Here is a tiny trained network, its code and every weight. The questions are about switching its units off for an input and a class, where a switched-off unit gives its printed mean instead of its output.

import numpy as np


def w(rows, s, z=0):
    codes = np.array(rows[::2]) - 128.0
    scale = np.full(codes.shape[1], s)
    scale[-1] = z or s
    return codes * scale


def f(y):
    return np.maximum(y, 0)


def log_softmax(a):
    a = a - a.max(-1, keepdims=True)
    return a - np.log(np.exp(a).sum(-1, keepdims=True))


def net(x, mask):
    res = np.array(x, float).reshape(1, 8) / 4 @ E
    y = f(res @ A[0][:, :-1].T + A[0][:, -1])
    res = res + np.where(mask, y, B[0][:, -1]) @ B[0][:, :-1]
    return log_softmax(res[-1] @ U[:, :-1].T + U[:, -1])


A, B = {}, {}
E = w([
[225,70,79,235],'x0',
[122,171,40,86],'x1',
[172,87,138,31],'x2',
[134,199,171,111],'x3',
[139,73,254,155],'x4',
[232,172,183,135],'x5',
[67,98,61,138],'x6',
[217,184,117,109],'x7',
],0.0094)
A[0] = w([
[152,214,197,87,251],'neuron 1',
[179,88,72,175,170],'neuron 2',
[132,108,163,177,243],'neuron 3',
[193,161,92,98,143],'neuron 4',
[131,151,31,178,223],'neuron 5',
[51,107,153,177,206],'neuron 6',
[73,191,4,133,182],'neuron 7',
[185,36,60,155,167],'neuron 8',
[83,183,107,45,206],'neuron 9',
[92,132,202,30,199],'neuron 10',
[127,159,30,132,111],'neuron 11',
[215,110,159,203,253],'neuron 12',
],0.014,0.0054)
B[0] = w([
[255,145,165,154,218],'neuron 1',
[120,142,132,3,188],'neuron 2',
[77,68,210,100,184],'neuron 3',
[179,105,126,64,177],'neuron 4',
[73,208,104,78,217],'neuron 5',
[22,69,126,171,201],'neuron 6',
[104,204,74,189,250],'neuron 7',
[66,145,101,11,200],'neuron 8',
[176,140,30,187,215],'neuron 9',
[230,45,99,228,212],'neuron 10',
[104,193,153,138,199],'neuron 11',
[138,134,228,70,216],'neuron 12',
],0.0079,0.019)
U = w([
[65,217,91,145,69],'0',
[163,123,183,151,210],'1',
[145,143,210,142,88],'2',
[181,208,112,100,57],'3',
[209,111,57,129,163],'4',
[131,141,120,4,4],'5',
[51,65,74,140,248],'6',
],0.012,0.0021)

Each question gives the input, the list of numbers given to net, and the class t.
The units are the neurons (one row each of A and B). Each row of codes is followed by its name. A weight is (code - 128) times the scale printed after its matrix; where a second scale follows, it is the last column's (A, B and U).
mask holds one flag per neuron, in row order. A switched-off neuron (its flag False) gives its mean, the last column of its row in B, instead of its output. The means were averaged over made-up inputs and are rounded, as every weight is.
A unit's drop is (log p(t) with every unit on - log p(t) with that unit switched off) / (log p(t) with every unit on - log p(t) with every unit switched off).
The circuit of an input: a set's keep is (log p(t) with only the set's units on - log p(t) with every unit switched off) / (log p(t) with every unit on - log p(t) with every unit switched off). Starting from all 12 units, units are removed one at a time, each time the one whose removal leaves the highest keep (on an exact tie, the one counted first), for as long as the keep stays at least 0.8.
units of the circuit, in order: the units of the circuit, biggest drop first
top k neurons: the k neurons with the biggest drops, biggest first
drop when u is switched off: that unit's drop, to one decimal
input [-1,4,0,1,6,7,1,-2], class 1: units of the circuit, in order : (neuron 5; neuron 8)
input [-8,5,-8,-8,6,1,7,0], class 6: units of the circuit, in order : (neuron 6)
input [-2,-1,2,-6,5,3,-4,7], class 1: units of the circuit, in order : (neuron 5; neuron 8)
input [0,-2,1,-7,-2,2,-7,-5], class 5: units of the circuit, in order : (neuron 10; neuron 7)
input [-8,-8,-4,3,-8,1,-5,-8], class 4: units of the circuit, in order : (neuron 10; neuron 9)
input [-6,-3,1,-6,5,-1,-3,-2], class 1: top 2 neurons : (neuron 10; neuron 8)
input [1,2,-5,-1,1,7,-6,4], class 2: units of the circuit, in order : (neuron 12; neuron 9)
input [-6,-5,0,-2,6,6,-4,8], class 1: top 2 neurons : (neuron 10; neuron 1)
input [-4,4,-2,6,4,2,5,-6], class 6: top 3 neurons : (neuron 6; neuron 12; neuron 4)
input [0,-2,-5,0,0,2,-5,-4], class 2: units of the circuit, in order : (neuron 9; neuron 3)
input [2,6,8,2,4,7,0,-4], class 4: top 3 neurons : (neuron 10; neuron 11; neuron 3)
input [0,-8,-6,-2,-1,5,8,6], class 2: top 3 neurons : (neuron 4; neuron 8; neuron 12)
input [-6,-3,-1,-2,4,-8,-3,5], class 1: top 2 neurons : (neuron 7; neuron 8)
input [-4,3,1,3,8,-7,-3,-2], class 1: units of the circuit, in order : (neuron 10)
input [-4,-5,-3,-2,1,3,8,8], class 2: top 4 neurons : (neuron 9; neuron 7; neuron 10; neuron 8)
input [-1,-5,-5,-4,8,-6,6,7], class 6: top 2 neurons : (neuron 6; neuron 1)
input [-2,-5,5,-7,-3,8,-3,-3], class 2: top 2 neurons : (neuron 9; neuron 12)
input [6,1,1,-4,-2,-3,3,0], class 5: top 2 neurons : (neuron 2; neuron 8)
input [2,1,-7,7,1,3,-7,2], class 2: drop when neuron 10 is switched off : 0.1
input [-6,4,-3,5,1,2,2,3], class 4: drop when neuron 6 is switched off : 0.0
